[[ -7 -24  24]
 [ 14  -1  -6]
 [  5  12  -2]
 [ 11 -21  -1]
 [  9 -19  -1]
 [ -9   3 -16]
 [-14   6   1]
 [-10  31  22]
 [ 13   8  -3]
 [-37 -25 -29]
 [-35  51 -11]
 [ 13 -10 -41]]
=>
[[-24  24  -7]
 [ -1  -6  14]
 [ 12  -2   5]
 [-21  -1  11]
 [-19  -1   9]
 [  3 -16  -9]
 [  6   1 -14]
 [ 31  22 -10]
 [  8  -3  13]
 [-25 -29 -37]
 [ 51 -11 -35]
 [-10 -41  13]]

[[ 52  55 -15  13]
 [ 11  -5  18 -15]
 [ -7 -54 -37  14]]
=>
[[ 55 -15  13  52]
 [ -5  18 -15  11]
 [-54 -37  14  -7]]

[[-10 -20 -31 -14  -3 -10  32 -16  34  41 -24   2]
 [ -2   6 -20  21 -15 -22 -27 -31   5 -15  13 -35]
 [  1  -1   2  -7  14   7  -1  12   0   8  -6   5]
 [-27  -3 -32   4  -2  -3   8   2  -1   5   1 -15]]
=>
[[-20 -31 -14  -3 -10  32 -16  34  41 -24   2 -10]
 [  6 -20  21 -15 -22 -27 -31   5 -15  13 -35  -2]
 [ -1   2  -7  14   7  -1  12   0   8  -6   5   1]
 [ -3 -32   4  -2  -3   8   2  -1   5   1 -15 -27]]

[[ -1  -4   8  -7 -17  16  16]
 [-21  20  15  -5 -40  13   9]
 [  8 -13  -8   7  21  -4  -5]
 [  0   0   0   0   0   0   0]
 [  4 -26 -14   6  19  12  -1]
 [ -4  14  -3  10  -6  -5  -6]
 [ -7  22   8  -3 -16 -23   3]]
=>
[[ -4   8  -7 -17  16  16  -1]
 [ 20  15  -5 -40  13   9 -21]
 [-13  -8   7  21  -4  -5   8]
 [  0   0   0   0   0   0   0]
 [-26 -14   6  19  12  -1   4]
 [ 14  -3  10  -6  -5  -6  -4]
 [ 22   8  -3 -16 -23   3  -7]]

[[ -1 -32 -36 -15  40  25 -11 -34  29 -34  19  30]
 [ 33   9 -30  26  24  34  13  36 -12  19 -30 -28]
 [-19  -3 -25 -12  27 -35 -16   8 -34 -30  29  12]
 [  2 -18  -9  26 -37  28  31  -9  -4 -32  35 -39]
 [  8  17 -12 -15  -1   1 -31 -14 -36  33  35 -36]]
=>
[[-32 -36 -15  40  25 -11 -34  29 -34  19  30  -1]
 [  9 -30  26  24  34  13  36 -12  19 -30 -28  33]
 [ -3 -25 -12  27 -35 -16   8 -34 -30  29  12 -19]
 [-18  -9  26 -37  28  31  -9  -4 -32  35 -39   2]
 [ 17 -12 -15  -1   1 -31 -14 -36  33  35 -36   8]]

[[-35   6 -43   5  21  -8]
 [-19  -3 -22   4  15 -14]
 [ 36 -11  46  -5 -19   3]
 [-29   7 -35   4  15  -4]]
=>
[[  6 -43   5  21  -8 -35]
 [ -3 -22   4  15 -14 -19]
 [-11  46  -5 -19   3  36]
 [  7 -35   4  15  -4 -29]]
---
[[ -9  29   0  20 -15   2]
 [-33   2   4  12  -8 -49]
 [-28  -2  29  15 -10 -32]]
=>
[[ -9 -33 -28]
 [ 29   2  -2]
 [  0   4  29]
 [ 20  12  15]
 [-15  -8 -10]
 [  2 -49 -32]]

[[-30 -26 -35 -46]
 [-18 -15   6 -14]
 [  7 -23  -6 -53]
 [  3 -11 -15 -49]
 [ -1  -4 -15 -39]
 [ -8  13   2  48]
 [  8  23 -27  10]
 [-15  12 -17  16]
 [-18   4 -29  18]
 [-12  -8 -18  17]
 [ 31   7   9  -7]
 [  2   1  27  40]]
=>
[[-30 -18   7   3  -1  -8   8 -15 -18 -12  31   2]
 [-26 -15 -23 -11  -4  13  23  12   4  -8   7   1]
 [-35   6  -6 -15 -15   2 -27 -17 -29 -18   9  27]
 [-46 -14 -53 -49 -39  48  10  16  18  17  -7  40]]

[[-17   5  -4  -2  31   0   1   8   1  10   0   2  -5 -11]
 [ -1  -6   6  -8   1 -10   2  -3  -8  -5  -2  -4 -10  33]
 [  1   7 -19  -3 -15  -7   2   0   1  -2  -5   4  -2  18]
 [ -8   1  22  -7  30  -7  -5 -11  -2  -1  12 -10   2  -3]
 [ 12   4  11   4   0   9  -3 -10   3   6 -13  -5  -6 -42]]
=>
[[-17  -1   1  -8  12]
 [  5  -6   7   1   4]
 [ -4   6 -19  22  11]
 [ -2  -8  -3  -7   4]
 [ 31   1 -15  30   0]
 [  0 -10  -7  -7   9]
 [  1   2   2  -5  -3]
 [  8  -3   0 -11 -10]
 [  1  -8   1  -2   3]
 [ 10  -5  -2  -1   6]
 [  0  -2  -5  12 -13]
 [  2  -4   4 -10  -5]
 [ -5 -10  -2   2  -6]
 [-11  33  18  -3 -42]]

[[-22 -20  10 -24  18  17  30  30  -7 -10  -8  -6]
 [  3   1  -7 -39   6  18  -7  29 -18 -24 -19  19]
 [-12 -12   5  27  17  15 -10 -15  -3 -17  -5   3]
 [-24  -8  44   9  14  -7   2 -14 -24   6 -24  34]]
=>
[[-22   3 -12 -24]
 [-20   1 -12  -8]
 [ 10  -7   5  44]
 [-24 -39  27   9]
 [ 18   6  17  14]
 [ 17  18  15  -7]
 [ 30  -7 -10   2]
 [ 30  29 -15 -14]
 [ -7 -18  -3 -24]
 [-10 -24 -17   6]
 [ -8 -19  -5 -24]
 [ -6  19   3  34]]

[[ 39  22  -6]
 [-16 -26 -17]
 [-44 -26   5]]
=>
[[ 39 -16 -44]
 [ 22 -26 -26]
 [ -6 -17   5]]

[[-21  34  15   4 -25  26 -14  -6 -20 -24  29   4  30]
 [ 25 -43 -24 -13  35 -27  12  -1   7  11 -20  -1 -21]
 [ 18 -36  13   9 -10 -31 -10   0 -22  10  -5  -9  -4]
 [-19 -18 -25 -23  13 -16  15  11  22  18   2  -5   1]
 [ 29  -4 -19 -10  31   4  14   1 -17 -15 -18  -9 -20]
 [  4  40 -10  -5  19  47  -2 -20 -11 -44  15  21  16]
 [ -5 -54 -10 -10   5 -46   2   4  19  33  -2  -1  -2]]
=>
[[-21  25  18 -19  29   4  -5]
 [ 34 -43 -36 -18  -4  40 -54]
 [ 15 -24  13 -25 -19 -10 -10]
 [  4 -13   9 -23 -10  -5 -10]
 [-25  35 -10  13  31  19   5]
 [ 26 -27 -31 -16   4  47 -46]
 [-14  12 -10  15  14  -2   2]
 [ -6  -1   0  11   1 -20   4]
 [-20   7 -22  22 -17 -11  19]
 [-24  11  10  18 -15 -44  33]
 [ 29 -20  -5   2 -18  15  -2]
 [  4  -1  -9  -5  -9  21  -1]
 [ 30 -21  -4   1 -20  16  -2]]
